Each row of numbers stands for one node and depends on some of the facts below. Use the named rows to name the rest.

Some facts about the nodes:
bamok	η	390; bebroplu	η	900; belam	η	524; biklel	η	524; breflor	η	524; bruvul	η	524
budra	η	314; bufen	η	314; daflara	η	390; dosur	η	524; draflol	η	524; dranes	η	524
drita	η	900; dromemis	η	314; druklir	η	524; drusel	η	524; dumotran	η	390; faflun	η	390
fafo	η	314; fenu	η	524; fetri	η	314; flagran	η	314; fledi	η	900; fledon	η	314
fletak	η	900; flinom	η	900; flizur	η	314; flopi	η	314; floviko	η	390; flufol	η	314
fona	η	524; fosuklir	η	524; fube	η	314; fubri	η	390; gipan	η	390; givim	η	390
gogu	η	524; goplum	η	900; goskes	η	390; greflis	η	314; grevuda	η	314; grubon	η	314
grunok	η	900; gruplar	η	314; gudruzes	η	524; kegrur	η	524; kibral	η	900; klagis	η	314
klavam	η	314; klede	η	524; klepluk	η	314; klonur	η	900; kloros	η	314; kluflenir	η	314
kogo	η	314; kuplin	η	524; lebuk	η	524; levam	η	314; liflel	η	900; liros	η	314
litrum	η	314; magu	η	524; megren	η	390; miver	η	390; mopel	η	524; nobik	η	314
nozem	η	524; nozi	η	390; nufostil	η	900; nutuk	η	314; pefak	η	524; pigrin	η	524
plabala	η	524; plasis	η	524; plemol	η	314; pliflil	η	390; pliklor	η	524; plovos	η	314
ponor	η	524; povi	η	524; ravom	η	390; ravun	η	524; risko	η	314; robrok	η	390
roplur	η	390; setru	η	524; skabra	η	524; skekuzin	η	900; skiklel	η	524; skiklis	η	900
skinim	η	390; skipa	η	524; skofi	η	390; skuvan	η	390; sosker	η	524; stidal	η	390
stinim	η	524; stodre	η	524; subri	η	524; taber	η	900; tadami	η	314; taven	η	390
tazer	η	390; terik	η	314; tigar	η	524; tipli	η	900; tokal	η	524; trebro	η	524
tresar	η	524; treve	η	390; trilon	η	314; tuflo	η	314; tupeska	η	900; tutes	η	524
vafon	η	314; veniklon	η	524; voka	η	524; zaklo	η	524; zile	η	390; zizem	η	900
zomem	η	524; bamok	β	265; bebroplu	β	518; belam	β	265; biklel	β	839; breflor	β	265
bruvul	β	518; budra	β	265; bufen	β	682; daflara	β	265; dosur	β	839; draflol	β	518
dranes	β	265; drita	β	265; dromemis	β	265; druklir	β	265; drusel	β	839; dumotran	β	265
faflun	β	265; fafo	β	839; fenu	β	682; fetri	β	839; flagran	β	839; fledi	β	682
fledon	β	265; fletak	β	682; flinom	β	265; flizur	β	518; flopi	β	682; floviko	β	839
flufol	β	682; fona	β	265; fosuklir	β	265; fube	β	839; fubri	β	518; gipan	β	518
givim	β	839; gogu	β	682; goplum	β	265; goskes	β	265; greflis	β	682; grevuda	β	265
grubon	β	265; grunok	β	839; gruplar	β	265; gudruzes	β	518; kegrur	β	839; kibral	β	265
klagis	β	518; klavam	β	518; klede	β	518; klepluk	β	682; klonur	β	839; kloros	β	265
kluflenir	β	518; kogo	β	265; kuplin	β	265; lebuk	β	265; levam	β	682; liflel	β	265
liros	β	839; litrum	β	682; magu	β	682; megren	β	265; miver	β	682; mopel	β	265
nobik	β	682; nozem	β	518; nozi	β	265; nufostil	β	839; nutuk	β	518; pefak	β	265
pigrin	β	682; plabala	β	682; plasis	β	839; plemol	β	265; pliflil	β	839; pliklor	β	265
plovos	β	682; ponor	β	518; povi	β	265; ravom	β	682; ravun	β	682; risko	β	265
robrok	β	518; roplur	β	265; setru	β	265; skabra	β	682; skekuzin	β	839; skiklel	β	682
skiklis	β	265; skinim	β	518; skipa	β	265; skofi	β	265; skuvan	β	839; sosker	β	265
stidal	β	839; stinim	β	682; stodre	β	518; subri	β	265; taber	β	682; tadami	β	682
taven	β	839; tazer	β	518; terik	β	839; tigar	β	518; tipli	β	839; tokal	β	682
trebro	β	839; tresar	β	265; treve	β	682; trilon	β	265; tuflo	β	265; tupeska	β	518
tutes	β	682; vafon	β	265; veniklon	β	518; voka	β	682; zaklo	β	518; zile	β	518
zizem	β	839; zomem	β	265; bamok	φ	a; bebroplu	φ	b; belam	φ	b; biklel	φ	b
breflor	φ	b; bruvul	φ	a; budra	φ	b; bufen	φ	b; daflara	φ	a; dosur	φ	b
draflol	φ	b; dranes	φ	a; drita	φ	a; dromemis	φ	a; druklir	φ	b; drusel	φ	a
dumotran	φ	a; faflun	φ	a; fafo	φ	a; fenu	φ	a; fetri	φ	b; flagran	φ	a
fledi	φ	a; fledon	φ	a; fletak	φ	a; flinom	φ	b; flizur	φ	a; flopi	φ	a
floviko	φ	b; flufol	φ	a; fona	φ	a; fosuklir	φ	a; fube	φ	b; fubri	φ	b
gipan	φ	b; givim	φ	b; gogu	φ	b; goplum	φ	a; goskes	φ	b; greflis	φ	a
grevuda	φ	a; grubon	φ	a; grunok	φ	b; gruplar	φ	a; gudruzes	φ	a; kegrur	φ	a
kibral	φ	a; klagis	φ	a; klavam	φ	a; klede	φ	b; klepluk	φ	b; klonur	φ	a
kloros	φ	b; kluflenir	φ	a; kogo	φ	a; kuplin	φ	a; lebuk	φ	b; levam	φ	b
liflel	φ	b; liros	φ	a; litrum	φ	b; magu	φ	b; megren	φ	a; miver	φ	b
mopel	φ	a; nobik	φ	b; nozem	φ	b; nozi	φ	a; nufostil	φ	b; nutuk	φ	a
pefak	φ	a; pigrin	φ	b; plabala	φ	a; plasis	φ	a; plemol	φ	a; pliflil	φ	b
pliklor	φ	b; plovos	φ	a; ponor	φ	b; povi	φ	a; ravom	φ	b; ravun	φ	a
risko	φ	a; robrok	φ	b; roplur	φ	b; setru	φ	a; skabra	φ	b; skekuzin	φ	a
skiklel	φ	a; skiklis	φ	a; skinim	φ	b; skipa	φ	b; skofi	φ	a; skuvan	φ	a
sosker	φ	b; stidal	φ	a; stinim	φ	a; stodre	φ	a; subri	φ	b; taber	φ	a
tadami	φ	a; taven	φ	b; tazer	φ	a; terik	φ	a; tigar	φ	a; tipli	φ	a
tokal	φ	a; trebro	φ	a; tresar	φ	b; treve	φ	a; trilon	φ	a; tuflo	φ	b
tupeska	φ	b; tutes	φ	b; vafon	φ	b; veniklon	φ	a; voka	φ	a; zaklo	φ	a
zile	φ	b; zizem	φ	a; zomem	φ	a; belam	λ	trebro; bruvul	λ	ravun; bruvul	λ	kuplin
bruvul	λ	voka; dosur	λ	skiklel; drita	λ	litrum; drita	λ	trilon; drita	λ	bamok; dromemis	λ	zomem
faflun	λ	risko; faflun	λ	draflol; fafo	λ	skuvan; fafo	λ	klagis; fetri	λ	skinim; fetri	λ	drusel
fetri	λ	draflol; fetri	λ	gruplar; flagran	λ	klonur; fledi	λ	nozem; fledon	λ	nufostil; flinom	λ	fubri
flufol	λ	bamok; flufol	λ	zomem; gogu	λ	dranes; gogu	λ	skinim; gogu	λ	zomem; goskes	λ	povi
goskes	λ	budra; greflis	λ	klavam; greflis	λ	magu; greflis	λ	givim; grubon	λ	fosuklir; grubon	λ	bamok
gudruzes	λ	tresar; klede	λ	miver; kogo	λ	flizur; lebuk	λ	taber; lebuk	λ	kuplin; levam	λ	miver
levam	λ	klagis; liflel	λ	roplur; liflel	λ	litrum; liros	λ	tresar; liros	λ	grevuda; nobik	λ	nozem
nozi	λ	miver; nozi	λ	klepluk; nozi	λ	gruplar; nutuk	λ	stodre; nutuk	λ	plovos; nutuk	λ	drusel
nutuk	λ	grevuda; pefak	λ	flopi; pefak	λ	goplum; pefak	λ	klonur; plasis	λ	megren; plasis	λ	risko
plasis	λ	skiklel; plemol	λ	ravom; setru	λ	fenu; setru	λ	breflor; setru	λ	grevuda; setru	λ	draflol
skabra	λ	givim; skekuzin	λ	breflor; skekuzin	λ	plovos; skekuzin	λ	stidal; skekuzin	λ	trilon; skofi	λ	pliklor
sosker	λ	fenu; sosker	λ	flopi; stinim	λ	taber; subri	λ	gipan; subri	λ	tupeska; tadami	λ	skuvan
tadami	λ	tigar; tadami	λ	skipa; taven	λ	skuvan; taven	λ	tutes; treve	λ	kibral; tuflo	λ	tokal
tuflo	λ	roplur; tuflo	λ	mopel; tuflo	λ	klagis; vafon	λ	daflara; vafon	λ	zomem; veniklon	λ	skuvan
zile	λ	ravun; zile	λ	floviko; zile	λ	tigar; zile	λ	voka; zile	λ	skipa; zizem	λ	povi

Some rows with their names:
veniklon: [  6  13 -14 -22   4 -15   9  -9  14  -5 -12  -3   3 -15  22  24 -12  11
  30  29  27   0  23 -23   1 -27 -24]
ponor: [ 10  14 -12 -28  -5 -10   9 -26  18  -3 -19  -2  13 -11  16  25 -22  11
  26   8  18  -4   7 -14  -8 -31 -26]
gruplar: [ -2   3   4  13   7   9   3  13  -8  -8   8   2  -2  -6  11 -10   7  -2
  -1   1   0  -2 -12  -4   1  12   3]
goplum: [ -3   1   1   6  10   5   0  -1  -2 -10   4   2  -4  -4  -1 -10   7  -2
   4   1  -5  -2 -20   4   0   6   0]
grunok: [  2  -6  -1  -7 -11  -5  -1 -17  -6   7  -1  -9   1   2  -8  14   6  -8
 -12 -22   1 -11   5   6  -7   4  -3]
mopel: [  1  -5   4   6   5   5  -1  16 -20  -4   5  -4  -3 -16  -2 -15   1   1
  -1  12   2   9   4  -1   9   1   4]
lebuk: [  1  -2   4   2   5   1  -9  -3  -2   2  -6   3   7   0 -10  12   0   3
  -4   6  -7   8  -3  20  12   0  -8]
drusel: [ -2  -2  -2 -18  -3   7   0  -6  -6  -4  11 -18 -15   2   8 -12   6  -7
  -2 -12  10 -16  21  -1  -5  -2   4]
tigar: [  6  14 -18 -20   9 -11   9 -19   6   2  -8  -7   3 -21  27  12  -7  12
  34  24  27  -1  11 -23   2 -20 -32]
flopi: [ -6  -1   3  17   7   9  -3  10   4  10  10  10  -8  19  -4 -29  14  -3
  -9  -7 -15   0 -10   1  -1  22  18]
bufen: [ -2  -5   6  21  -3   5  -5   5   1  19   2  12   6  18 -14  -9   9  -1
 -19 -12 -17   6 -13  11   0  20  17]
skofi: [ -4  -3   4   8   4  -2  -3   7  -5 -12   1   1  -3  -6  -6  -3  -2  -1
   2   6  -8   7  -8   5   5  -1   2]
druklir: [  2  -2   5   0  -1   5  -5  -1  -4   0  -3   1   7  -1 -11   0  -6   2
  -6   0  -9   7  -6  16   6  -3  -2]
givim: [  3  -7  -5 -11 -10  -4  -1 -20 -12  10  -5 -16   0  -4  -7  -3   1  -6
 -10 -28   0  -7   4  12  -7   4  -1]
megren: [ -3   1   1   4   8   6  -2   5  -2  -9   5  -2  -6  -2   5 -14   2  -1
   6   5  -6   2 -18   0   3   3   3]
tipli: [ -2  -5  -5  -5  -5  -7   2  -9 -10  -2   5 -11 -10  -2  -9  -2  11  -8
  -5 -12   6 -10  13   1  -6   2   2]
flinom: [  1  -3   6   9  -1  -1  -2  -2   0  -2  -1   7  11   0 -12  10  -2   0
  -6   1  -9   5 -19  12   1   2  -3]
dromemis: [ -2  -2   7  15  -1  -1   4  21  -3 -14   6   7  -3  -6   1  -2  -1  -2
  -5   4  -5   2  -7  -3   0   3  10]

Which node is each row?
No name comes twice in this set of rows, the named rows included.
[ -3  -4  -3 -11  -5   2   1  -2  -5  -4   5 -15 -14   2   8  -3   5  -9
  -5 -18  11 -15  15  -2  -8   0   6]	stidal
[  2  -7   0 -11  -7  -7  -4  -7  -8  13   0 -11  -4   0   1  28   7  -5
 -14 -11  10  -6  22  12   3   1  -3]	taven
[ -1  -9   5  11  -5   8  -8   4   4  21   3   4   4  14 -13 -20   1   0
 -15  -9 -18  11 -11  11   2  15  10]	ravom
[  9  18 -13 -34  -3   5   9 -21  21  -3 -15  -5  14  -5  32  18 -24   9
  25   3  21 -11   1 -21 -11 -26 -30]	draflol
[ -5  -3  -1 -16  -3  -6  -5  -6  -1  -9   3 -12 -14  10  -6  11   8  -7
  -3  -6   6 -12  26   9  -3  -8   5]	plasis
[  9  12 -10 -29  -7  -9   7 -14  19   0 -18   0  14  -9  21  38 -22  11
  21  15  24  -5  15 -16  -4 -31 -28]	klede
[ -2  -2   3   4   4   3  -2   6  -6 -10   3  -1  -3  -6  -8 -13   0   1
   4   8  -7   6  -1   6   7  -2   4]	fona
[ -6  -6   6  27   7  -2  -7  21  -5  17   8  15  -6  16  -7  -3  19  -1
 -12  12  -9   8  10   2  13  22  14]	tadami
[ -4  -3   2  -8  -6  -6   1   4   6  -9   8  -6 -10  10  -1  19   9  -9
  -8 -10   9 -17  21   1  -9  -1   5]	skekuzin
[  5  18 -13 -32   2  -3  11 -15  22 -14  -9  -5   3  -9  31   9 -16   9
  33  15  26 -12   7 -26 -11 -33 -22]	stodre
[  2  -6  -1 -16  -9  -2  -4 -18  -4   6  -1 -16  -2   0 -11   6   1  -6
 -11 -20   3  -8  16  14  -4  -1  -2]	biklel
[ -5   0   6  -2   7   2  -6   5   6 -17   1   3  -4   5  -6   1   0   1
   2  13  -7   1   1  12   5  -5   4]	pefak
[ -6   1   5   4   7   6  -5  12   6 -12   4   4  -4   8   3   6   1  -2
   4   8  -5  -3  -6   4   3  -3   5]	faflun

Now the same nodes, written a new way:
Some rows with their names:
floviko: [  0 -23   9  -4  21  -7  -9  -1  -4  20   6  10  13  13   0]
mopel: [ -3  11  10   0   2  -7  -4  -6  -5   1   5  21   2  16 -23]
dranes: [ -1  29   9  -2   6  -8  -4  -9  -9   0   4  24   2  16 -22]
voka: [ -3   2   9  -1  19 -10  -8   3   0  15   0  19   8  14 -16]
veniklon: [  7  -4  12  -2  12 -13  -5   1  -6  12   9  21   8  18  -5]
treve: [ -3  17  15  -4  18  -8 -12  -2  -7  16   4  20   5   6  -9]
nutuk: [  9  15  13 -12  15  -5  -6  -6 -11  15   3  23   8  16  -3]
skofi: [ -3  21  14  -3   6  -5   0 -11  -8   4   4  24  -6  10 -10]
flagran: [ 5 11 12 -8 24 -5 -8  0 -8 20  5 19 11 10  0]
zaklo: [  2  14  10  -2  16 -11  -7  -5  -8   9   8  22  12  12  -3]
kogo: [-1 24 15 -4  6 -2  4 -8 -6  6  2 22 -6 10 -7]
skiklis: [ -5  20  13  -5   7  -1   5 -11  -3   4   2  24  -4  10 -10]
nufostil: [ -3  -3   9  -6  22  -4 -14  -6  -8  18   9  12  16   5   1]
zomem: [ -7  31   8  -2   7  -7  -6 -11  -7  -2   7  24   7  14 -26]
flizur: [ 1 19 11 -6 17 -3  0 -3 -3 10  9 20 12  9 -3]
bruvul: [  6  -4  12  -1  15 -13  -3   1  -4  15   7  21   3  18   2]
grubon: [ -1  31  15  -6   1   0  -2  -9  -8   7   7  24  -3  11 -13]
belam: [ -4  12  10   1   5  -6  -5 -15 -14   6   1  18  -5  16  -4]

Which node is each row?
No name comes twice in this set of rows, the named rows included.
[ -2  16  10  -8   7   1   5  -9  -5   1   0  22   3  15 -21]	gruplar
[ -3   9  13  -1  19 -12 -12   1  -8  18   0  21   5  12  -9]	stinim
[ -3  26  10  -7  23  -2  -5  -3  -3  15  -2  19  10   9 -14]	flopi
[ -6 -11   8  -1  15  -8 -17  -3  -9  15   3  12   8  15 -13]	tutes
[  6  -3  12 -10  19  -3 -20  -7 -18  21   5  15  14  15   0]	fetri
[ -1  16  15  -7  -1  -3  -3 -11  -9   6   6  25  -2  13 -15]	drita
[ 3 15 12 -5 16 -9 -5 -5 -5  9  9 20  9  9 -3]	tazer
[  1   8  15  -6   4  -6  -2  -8 -10   5   1  24  -6  17 -17]	nozi
[ -3   7  11  -2  14 -10 -18   2  -5  13   7  19  12  13 -23]	tokal
[  1  13   9  -2   8  -7  -6 -17 -18   5  -7  19  -7  20  -6]	sosker
[ 0  9 10 -9 27 -7 -6 -2 -2 16  5 18 18  8 -7]	klonur
[ -1   5   7  -7  17  -5 -11 -12 -12   7   9  14  16  13 -10]	skinim

